Here is a tiny trained network, its code and every weight. The questions are about switching its units off for an input and a target symbol, where a switched-off unit gives its printed mean instead of its output.

import numpy as np


def w(rows, s, z=0):
    codes = np.array(rows[::2]) - 128.0
    scale = np.full(codes.shape[1], s)
    scale[-1] = z or s
    return codes * scale


def f(y):
    return np.maximum(y, 0)


def softmax(a):
    e = np.exp(a - a.max(-1, keepdims=True))
    return e / e.sum(-1, keepdims=True)


def log_softmax(a):
    a = a - a.max(-1, keepdims=True)
    return a - np.log(np.exp(a).sum(-1, keepdims=True))


def net(x, mask):
    ids = ['ΔΘΣΩαβζημξτφψ'.index(c) for c in x.split()]
    T = len(ids)
    res = E[ids] + P[:T]
    u = 0
    for l in range(2):
        q, k, v = (res @ M[l].T for M in (Q, K, V))
        z = softmax(np.where(np.tri(T) > 0, q @ k.T / 2**0.5, -1e9)) @ v
        res = res + np.where(mask[u], z, O[l][:, -1]) @ O[l][:, :-1]
        u += 1
        y = f(res @ A[l][:, :-1].T + A[l][:, -1])
        res = res + np.where(mask[u : u + 4], y, B[l][:, -1]) @ B[l][:, :-1]
        u += 4
    return log_softmax(res[-1] @ U[:, :-1].T + U[:, -1])


Q, K, V, O, A, B = {}, {}, {}, {}, {}, {}
E = w([
[10,78,161,111,102],'Δ',
[101,92,194,38,176],'Θ',
[107,52,69,166,197],'Σ',
[196,62,191,160,189],'Ω',
[148,177,165,166,2],'α',
[101,242,136,99,154],'β',
[150,136,8,203,186],'ζ',
[118,91,22,103,44],'η',
[23,140,28,118,189],'μ',
[150,94,13,152,169],'ξ',
[114,90,15,103,40],'τ',
[56,99,125,241,130],'φ',
[120,92,15,105,42],'ψ',
],0.0084)
P = w([
[3,51,52,131,2],'0',
[35,132,73,201,152],'1',
[69,153,93,184,152],'2',
[84,159,112,172,148],'3',
[93,180,133,171,157],'4',
[102,175,144,177,158],'5',
[99,192,158,173,160],'6',
[97,170,127,173,170],'7',
],0.0036)
Q[0] = w([
[255,66,200,3,134],'L0H1',
[47,208,56,222,90],'L0H1',
],0.0077)
K[0] = w([
[76,80,8,131,125],'L0H1',
[185,196,239,136,101],'L0H1',
],0.011)
V[0] = w([
[127,83,15,113,243],'L0H1',
[201,178,255,93,91],'L0H1',
],0.0061)
O[0] = w([
[183,87,89,78,253,118],'L0H1',
[121,172,215,147,94,5],'L0H1',
],0.0058,0.0029)
A[0] = w([
[225,120,166,156,124,235],'L0N1',
[116,44,103,2,202,226],'L0N2',
[79,65,95,249,146,254],'L0N3',
[84,242,101,139,216,218],'L0N4',
],0.0083,0.0033)
B[0] = w([
[218,26,205,159,65,136],'L0N1',
[115,39,119,1,190,168],'L0N2',
[98,58,106,251,120,255],'L0N3',
[107,246,124,155,222,207],'L0N4',
],0.0059,0.0097)
Q[1] = w([
[20,68,48,236,189],'L1H1',
[153,254,162,124,96],'L1H1',
],0.0098)
K[1] = w([
[181,154,238,123,152],'L1H1',
[1,108,78,232,91],'L1H1',
],0.0072)
V[1] = w([
[135,251,4,198,110],'L1H1',
[184,2,157,252,116],'L1H1',
],0.0048)
O[1] = w([
[163,217,13,164,93,212],'L1H1',
[253,125,230,154,92,251],'L1H1',
],0.006,0.0026)
A[1] = w([
[54,117,142,188,89,240],'L1N1',
[171,76,162,178,191,118],'L1N2',
[188,178,254,136,181,252],'L1N3',
[6,115,142,104,164,225],'L1N4',
],0.0072,0.0034)
B[1] = w([
[82,170,182,182,65,254],'L1N1',
[223,139,174,194,202,191],'L1N2',
[124,221,156,3,128,192],'L1N3',
[18,134,167,38,89,229],'L1N4',
],0.0064,0.0087)
U = w([
[51,71,235,81,129,41],'Δ',
[91,83,105,46,204,24],'Θ',
[156,71,92,124,202,105],'Σ',
[191,60,158,106,196,110],'Ω',
[150,95,198,69,2,131],'α',
[186,170,220,112,217,178],'β',
[207,160,64,246,223,1],'ζ',
[169,72,68,88,75,146],'η',
[59,229,57,98,143,191],'μ',
[212,98,22,137,202,131],'ξ',
[167,62,73,84,60,157],'τ',
[116,118,181,219,35,189],'φ',
[167,58,69,80,69,163],'ψ',
],0.0059,0.0035)

Each question gives the input, a string of symbols that net reads in full, and the target symbol t.
The units are the heads (2 rows each of Q, K, V and O) and the neurons (one row each of A and B). Each row of codes is followed by its name. A weight is (code - 128) times the scale printed after its matrix; where a second scale follows, it is the last column's (O, A, B and U).
mask holds one flag per unit, layer by layer, with each layer's heads first. A switched-off unit (its flag False) gives its mean, the last column of its rows in O or B, instead of its output. The means were averaged over made-up inputs and are rounded, as every weight is.
A unit's drop is (log p(t) with every unit on - log p(t) with that unit switched off) / (log p(t) with every unit on - log p(t) with every unit switched off).
The circuit of an input: a set's keep is (log p(t) with only the set's units on - log p(t) with every unit switched off) / (log p(t) with every unit on - log p(t) with every unit switched off). Starting from all 10 units, units are removed one at a time, each time the one whose removal leaves the highest keep (on an exact tie, the one counted first), for as long as the keep stays at least 0.8.
circuit, biggest first: the units of the circuit, biggest drop first
most important unit: the unit with the biggest drop
top k neurons: the k neurons with the biggest drops, biggest first
top k neurons in layer l: the k neurons of layer l with the biggest drops, biggest first
drop of u: that unit's drop, to one decimal
input φ φ φ α β, target β: circuit, biggest first => L1H1; L0N3; L0N4
input μ Σ φ φ Σ φ τ ζ, target ζ: most important unit => L1N4
input β μ φ Ω, target Ω: top 2 neurons in layer 0 => L0N2; L0N4
input Θ μ Θ ψ, target Δ: circuit, biggest first => L1H1; L0N2; L0H1; L1N4
input φ φ β β φ β φ, target μ: circuit, biggest first => L1H1; L0N4
input φ φ Θ β Θ Δ, target Δ: top 2 neurons in layer 0 => L0N2; L0N3
input φ ψ Θ φ, target Δ: circuit, biggest first => L1H1; L1N4; L0N2; L0N3
input μ φ φ, target ζ: circuit, biggest first => L1H1; L1N4; L1N2; L0N3
input α φ φ Θ, target Δ: circuit, biggest first => L1H1; L0N2; L1N4
input Σ ξ φ α, target α: circuit, biggest first => L0N3; L1H1; L0H1; L0N4
input Ω φ φ φ φ φ φ, target β: circuit, biggest first => L1H1; L1N2; L1N3; L0N1
input β φ φ Ω, target β: circuit, biggest first => L1H1; L1N2; L1N3
input Σ φ φ μ β μ Δ, target μ: circuit, biggest first => L1H1; L0N3; L0N4
input φ β φ φ β ζ φ Σ, target μ: top neuron => L0N3
input φ β α Δ β μ ζ β, target β: circuit, biggest first => L0N3; L1H1; L0N4
input φ φ φ ζ η μ μ Θ, target Θ: top 3 neurons => L0N2; L1N1; L0N3
input φ η ζ, target ζ: top 2 neurons => L1N4; L0N3
input α μ ζ, target φ: top 2 neurons in layer 0 => L0N3; L0N2
input μ α μ, target φ: top 2 neurons in layer 1 => L1N3; L1N1
input φ μ φ φ Ω φ, target β: top neuron in layer 0 => L0N1
input β β φ η φ φ Θ, target Θ: top 3 neurons => L0N2; L0N3; L1N1
input φ φ φ φ α φ, target φ: top 2 neurons in layer 0 => L0N3; L0N2
input β Σ Σ φ μ β φ, target μ: top 3 neurons in layer 0 => L0N3; L0N4; L0N1
input φ φ α φ, target φ: drop of L0N1 => 0.0
